Below is a small trained network, with its code and all its weights. Each question gives an input and a class and asks what happens when units are switched off, that is, made to give their printed mean instead of their output.

import numpy as np


def w(rows, s, z=0):
    codes = np.array(rows[::2]) - 128.0
    scale = np.full(codes.shape[1], s)
    scale[-1] = z or s
    return codes * scale


def f(y):
    return y / 2 * (1 + np.tanh(0.7978845608 * (y + 0.044715 * y**3)))


def log_softmax(a):
    a = a - a.max(-1, keepdims=True)
    return a - np.log(np.exp(a).sum(-1, keepdims=True))


def net(x, mask):
    res = np.array(x, float).reshape(1, 5) / 4 @ E
    y = f(res @ A[0][:, :-1].T + A[0][:, -1])
    res = res + np.where(mask, y, B[0][:, -1]) @ B[0][:, :-1]
    return log_softmax(res[-1] @ U[:, :-1].T + U[:, -1])


A, B = {}, {}
E = w([
[89,103,8,154,207,42,70,158],'x0',
[142,35,104,183,201,250,111,71],'x1',
[255,224,9,176,110,140,140,58],'x2',
[31,82,38,38,78,119,157,23],'x3',
[211,62,203,93,98,64,64,29],'x4',
],0.0076)
A[0] = w([
[71,130,111,142,67,125,141,74,130],'N0',
[110,138,82,100,206,197,156,165,97],'N1',
[175,42,135,140,122,56,56,86,87],'N2',
[211,82,190,102,117,89,111,66,147],'N3',
[86,108,65,89,89,148,118,98,41],'N4',
[187,108,176,198,202,155,80,179,152],'N5',
[111,158,91,94,183,190,204,182,87],'N6',
[159,183,191,165,160,165,39,199,72],'N7',
[40,101,177,107,101,140,114,196,89],'N8',
[114,119,89,161,160,7,129,140,91],'N9',
[129,89,146,172,169,192,115,59,127],'N10',
[187,198,106,121,139,132,104,64,140],'N11',
[97,80,66,176,187,55,74,147,108],'N12',
[114,83,78,72,125,141,165,99,101],'N13',
[204,147,169,222,158,84,142,193,111],'N14',
[122,138,98,125,82,95,183,183,125],'N15',
[64,94,74,96,77,110,126,84,119],'N16',
[61,181,119,154,117,205,158,169,17],'N17',
[167,170,68,177,98,116,170,71,49],'N18',
[104,103,94,81,117,123,144,69,63],'N19',
[119,168,56,178,125,153,194,151,78],'N20',
[118,141,179,159,48,199,223,104,129],'N21',
[83,100,95,100,70,148,157,62,44],'N22',
[123,173,177,124,5,163,166,142,150],'N23',
[49,96,206,107,130,140,60,130,90],'N24',
[78,89,154,122,114,112,102,170,80],'N25',
[188,120,183,146,152,115,67,126,143],'N26',
[126,74,100,165,176,199,112,117,82],'N27',
[69,122,64,188,164,99,77,152,94],'N28',
[118,154,75,92,173,66,57,150,87],'N29',
[74,45,183,125,146,125,117,142,106],'N30',
[69,153,93,160,143,157,254,212,43],'N31',
[105,96,79,160,178,118,63,133,116],'N32',
[119,225,127,73,31,24,129,186,127],'N33',
[175,204,93,125,110,143,116,74,134],'N34',
[137,127,176,140,71,227,186,104,176],'N35',
[169,76,138,97,120,85,58,73,115],'N36',
[130,72,96,140,136,241,90,129,75],'N37',
[113,126,65,167,203,83,92,114,142],'N38',
[158,33,95,153,148,211,133,120,12],'N39',
],0.0091,0.0011)
B[0] = w([
[117,157,106,139,116,144,171,165,175],'N0',
[81,125,131,96,143,69,94,106,198],'N1',
[85,165,122,68,185,80,94,81,207],'N2',
[71,158,98,68,184,81,97,98,224],'N3',
[120,145,49,147,158,148,158,168,188],'N4',
[131,201,63,150,102,124,199,151,242],'N5',
[83,135,126,100,193,76,123,80,206],'N6',
[107,186,55,149,131,158,165,179,226],'N7',
[173,77,124,166,179,177,150,60,216],'N8',
[125,126,187,106,66,190,72,139,192],'N9',
[95,82,197,157,72,62,94,169,207],'N10',
[166,93,160,127,163,156,144,76,205],'N11',
[158,183,162,64,67,191,96,112,212],'N12',
[127,176,44,161,114,121,161,200,184],'N13',
[127,176,58,166,145,124,151,170,241],'N14',
[105,77,175,137,128,81,84,119,174],'N15',
[127,158,89,141,111,126,170,168,206],'N16',
[112,148,125,46,180,93,119,87,206],'N17',
[140,73,142,183,175,167,148,63,207],'N18',
[123,197,74,177,159,121,189,180,182],'N19',
[135,102,117,111,174,114,104,85,208],'N20',
[116,167,148,56,83,194,55,140,217],'N21',
[110,230,85,173,127,170,178,178,200],'N22',
[125,162,169,104,73,142,50,141,211],'N23',
[162,88,114,139,171,182,155,78,210],'N24',
[179,77,125,151,116,185,161,78,172],'N25',
[90,183,97,128,146,107,153,134,199],'N26',
[85,47,155,157,71,75,136,166,204],'N27',
[123,162,136,75,106,152,85,123,202],'N28',
[137,132,143,113,81,181,103,142,188],'N29',
[188,96,138,163,151,179,165,78,208],'N30',
[83,100,109,84,208,81,124,93,240],'N31',
[132,129,157,102,68,179,71,141,187],'N32',
[95,1,207,241,57,49,166,147,255],'N33',
[207,64,122,156,144,173,110,41,205],'N34',
[106,182,191,56,88,176,64,177,217],'N35',
[77,171,136,89,190,63,133,120,198],'N36',
[110,35,211,173,65,48,139,177,209],'N37',
[141,136,146,98,83,177,103,123,204],'N38',
[120,64,187,206,81,73,140,127,210],'N39',
],0.0072,0.0094)
U = w([
[87,70,147,173,58,32,128,171,254],'0',
[116,175,128,31,63,221,48,151,130],'1',
[69,156,87,28,255,38,110,99,146],'2',
[111,207,32,160,153,160,217,214,46],'3',
[201,80,103,155,214,228,161,47,39],'4',
],0.0095,0.00063)

Each question gives the input, the list of numbers given to net, and the class t.
The units are the neurons (one row each of A and B). Each row of codes is followed by its name. A weight is (code - 128) times the scale printed after its matrix; where a second scale follows, it is the last column's (A, B and U).
mask holds one flag per neuron, in row order. A switched-off neuron (its flag False) gives its mean, the last column of its row in B, instead of its output. The means were averaged over made-up inputs and are rounded, as every weight is.
A unit's drop is (log p(t) with every unit on - log p(t) with that unit switched off) / (log p(t) with every unit on - log p(t) with every unit switched off).
The circuit of an input: a set's keep is (log p(t) with only the set's units on - log p(t) with every unit switched off) / (log p(t) with every unit on - log p(t) with every unit switched off). Starting from the 12 units with the biggest drops (on a tie, the unit counted first), units are removed one at a time, each time the one whose removal leaves the highest keep (on an exact tie, the one counted first), for as long as the keep stays at least 0.8.
units of the circuit, in order: the units of the circuit, biggest drop first
most important unit: the unit with the biggest drop
k most important neurons: the k neurons with the biggest drops, biggest first
drop of u: that unit's drop, to one decimal
input [6,1,6,-4,0], class 1: most important unit => N12
input [6,-3,2,2,-7], class 2: 4 most important neurons => N31, N6, N20, N21
input [-7,-5,-6,2,3], class 1: 2 most important neurons => N23, N21
input [-4,-6,2,8,8], class 2: 4 most important neurons => N3, N36, N2, N5
input [6,4,-3,-8,7], class 3: 2 most important neurons => N5, N7
input [0,-6,7,7,1], class 3: 2 most important neurons => N22, N19
input [-5,5,-7,4,1], class 4: 4 most important neurons => N24, N30, N8, N33
input [-1,-2,8,6,-1], class 4: 3 most important neurons => N34, N18, N11
input [6,1,-7,5,-2], class 4: 2 most important neurons => N8, N30
input [-1,-7,4,6,-8], class 2: 2 most important neurons => N31, N17
input [-4,6,-5,1,6], class 0: 4 most important neurons => N10, N39, N37, N31
input [3,3,-8,6,-7], class 4: 3 most important neurons => N8, N30, N25
input [-7,5,3,5,6], class 1: 2 most important neurons => N35, N21
input [7,5,-4,0,5], class 1: 2 most important neurons => N12, N33
input [-5,5,-7,3,0], class 4: 4 most important neurons => N24, N30, N8, N33
input [1,1,8,3,-6], class 4: units of the circuit, in order => N34
input [3,7,-3,-8,1], class 3: 4 most important neurons => N5, N7, N33, N14
input [5,4,0,7,-2], class 3: drop of N19 => 0.1
input [-4,0,-8,6,4], class 4: drop of N14 => 0.0
input [6,2,6,5,2], class 1: drop of N9 => 0.2
input [-6,8,-8,8,0], class 0: units of the circuit, in order => N37
input [5,-1,3,-5,-1], class 1: drop of N4 => 0.1
